Below is a small trained network, with its code and all its weights. Each question gives an input and a class and asks what happens when units are switched off, that is, made to give their printed mean instead of their output.

import numpy as np


def w(rows, s, z=0):
    codes = np.array(rows[::2]) - 128.0
    scale = np.full(codes.shape[1], s)
    scale[-1] = z or s
    return codes * scale


def norm(h):
    return h / np.sqrt((h * h).mean(-1, keepdims=True) + 1e-5)


def f(y):
    return np.maximum(y, 0)


def log_softmax(a):
    a = a - a.max(-1, keepdims=True)
    return a - np.log(np.exp(a).sum(-1, keepdims=True))


def net(x, mask):
    res = np.array(x, float).reshape(1, 3) / 4 @ E
    u = 0
    for l in range(3):
        y = f(norm(res) @ A[l][:, :-1].T + A[l][:, -1])
        res = res + np.where(mask[u : u + 11], y, B[l][:, -1]) @ B[l][:, :-1]
        u += 11
    return log_softmax(norm(res)[-1] @ U[:, :-1].T + U[:, -1])


A, B = {}, {}
E = w([
[223,57,222],'x0',
[250,199,75],'x1',
[102,187,206],'x2',
],0.0014)
A[0] = w([
[131,164,105,109],'L0N1',
[157,123,112,83],'L0N2',
[222,210,100,207],'L0N3',
[168,107,173,197],'L0N4',
[90,68,77,115],'L0N5',
[113,82,172,100],'L0N6',
[77,169,138,118],'L0N7',
[55,79,153,241],'L0N8',
[168,86,83,126],'L0N9',
[90,20,160,157],'L0N10',
[171,3,130,252],'L0N11',
],0.0066,0.002)
B[0] = w([
[107,91,153,155],'L0N1',
[162,108,82,145],'L0N2',
[103,55,119,253],'L0N3',
[146,95,2,195],'L0N4',
[108,181,135,176],'L0N5',
[153,135,145,170],'L0N6',
[138,83,146,166],'L0N7',
[179,168,130,229],'L0N8',
[192,124,101,178],'L0N9',
[163,157,90,219],'L0N10',
[171,135,65,250],'L0N11',
],0.0044,0.0041)
A[1] = w([
[74,92,148,111],'L1N1',
[118,141,78,17],'L1N2',
[255,68,161,254],'L1N3',
[76,2,141,150],'L1N4',
[33,184,92,9],'L1N5',
[112,182,138,209],'L1N6',
[144,179,121,159],'L1N7',
[143,100,95,160],'L1N8',
[131,59,63,190],'L1N9',
[141,99,73,100],'L1N10',
[75,143,69,218],'L1N11',
],0.0043,0.00053)
B[1] = w([
[64,99,123,142],'L1N1',
[167,133,129,166],'L1N2',
[38,185,48,254],'L1N3',
[168,140,85,175],'L1N4',
[199,140,131,168],'L1N5',
[158,68,173,154],'L1N6',
[140,172,176,162],'L1N7',
[5,40,167,195],'L1N8',
[13,92,133,246],'L1N9',
[87,17,174,213],'L1N10',
[193,77,154,184],'L1N11',
],0.0021,0.0031)
A[2] = w([
[206,170,95,239],'L2N1',
[124,79,218,94],'L2N2',
[117,232,206,172],'L2N3',
[128,100,180,2],'L2N4',
[49,128,119,79],'L2N5',
[72,186,89,54],'L2N6',
[86,108,131,108],'L2N7',
[239,132,54,201],'L2N8',
[134,3,94,225],'L2N9',
[78,132,94,110],'L2N10',
[142,107,40,199],'L2N11',
],0.0048,0.00086)
B[2] = w([
[77,209,192,203],'L2N1',
[150,155,136,134],'L2N2',
[134,43,192,163],'L2N3',
[116,132,121,129],'L2N4',
[134,82,155,146],'L2N5',
[195,163,130,142],'L2N6',
[96,159,143,143],'L2N7',
[146,209,144,253],'L2N8',
[32,134,127,249],'L2N9',
[161,130,123,153],'L2N10',
[140,137,254,247],'L2N11',
],0.0031,0.0045)
U = w([
[175,200,171,255],'0',
[54,8,60,208],'1',
[140,86,255,61],'2',
[53,30,145,40],'3',
[217,168,58,53],'4',
[184,31,6,45],'5',
],0.0071,0.0026)

Each question gives the input, the list of numbers given to net, and the class t.
The units are the neurons (one row each of A and B). Each row of codes is followed by its name. A weight is (code - 128) times the scale printed after its matrix; where a second scale follows, it is the last column's (A, B and U).
mask holds one flag per neuron, layer by layer. A switched-off neuron (its flag False) gives its mean, the last column of its row in B, instead of its output. The means were averaged over made-up inputs and are rounded, as every weight is.
A unit's drop is (log p(t) with every unit on - log p(t) with that unit switched off) / (log p(t) with every unit on - log p(t) with every unit switched off).
most important unit: the unit with the biggest drop
top k neurons: the k neurons with the biggest drops, biggest first
k most important neurons of layer l: the k neurons of layer l with the biggest drops, biggest first
drop when u is switched off: that unit's drop, to one decimal
input [5,-6,5], class 0: top neuron -> L0N3
input [-5,-1,3], class 2: top 2 neurons -> L0N3, L0N11
input [-8,0,-6], class 0: 3 most important neurons of layer 0 -> L0N3, L0N5, L0N4
input [-4,-3,3], class 2: top 3 neurons -> L0N3, L0N4, L0N11
input [-5,-1,-8], class 0: top 2 neurons -> L0N3, L0N5
input [-5,2,8], class 3: 2 most important neurons of layer 2 -> L2N8, L2N11
input [-7,5,7], class 3: top 2 neurons -> L0N3, L0N8
input [6,-7,6], class 0: top 2 neurons -> L0N3, L0N8
input [5,7,1], class 1: 3 most important neurons of layer 0 -> L0N3, L0N8, L0N10
input [-7,-7,-7], class 0: top 3 neurons -> L0N3, L0N5, L0N8
input [4,-8,-4], class 4: top 2 neurons -> L0N10, L0N11
input [-6,-6,0], class 0: 3 most important neurons of layer 0 -> L0N8, L0N3, L0N1
input [8,2,7], class 1: top 3 neurons -> L0N8, L0N4, L0N10
input [5,2,6], class 1: most important unit -> L0N4
input [-5,-8,2], class 2: 3 most important neurons of layer 2 -> L2N3, L2N8, L2N9
input [-7,-1,-1], class 0: 2 most important neurons of layer 0 -> L0N3, L0N4
input [-6,-1,7], class 2: 2 most important neurons of layer 2 -> L2N3, L2N9
input [-6,-2,1], class 2: drop when L0N11 is switched off -> 0.5
input [-5,7,-2], class 1: drop when L0N3 is switched off -> 0.3
input [4,-2,-8], class 4: drop when L0N3 is switched off -> 0.1
input [7,-2,-6], class 4: most important unit -> L0N3
input [2,-8,-3], class 4: 2 most important neurons of layer 0 -> L0N10, L0N8
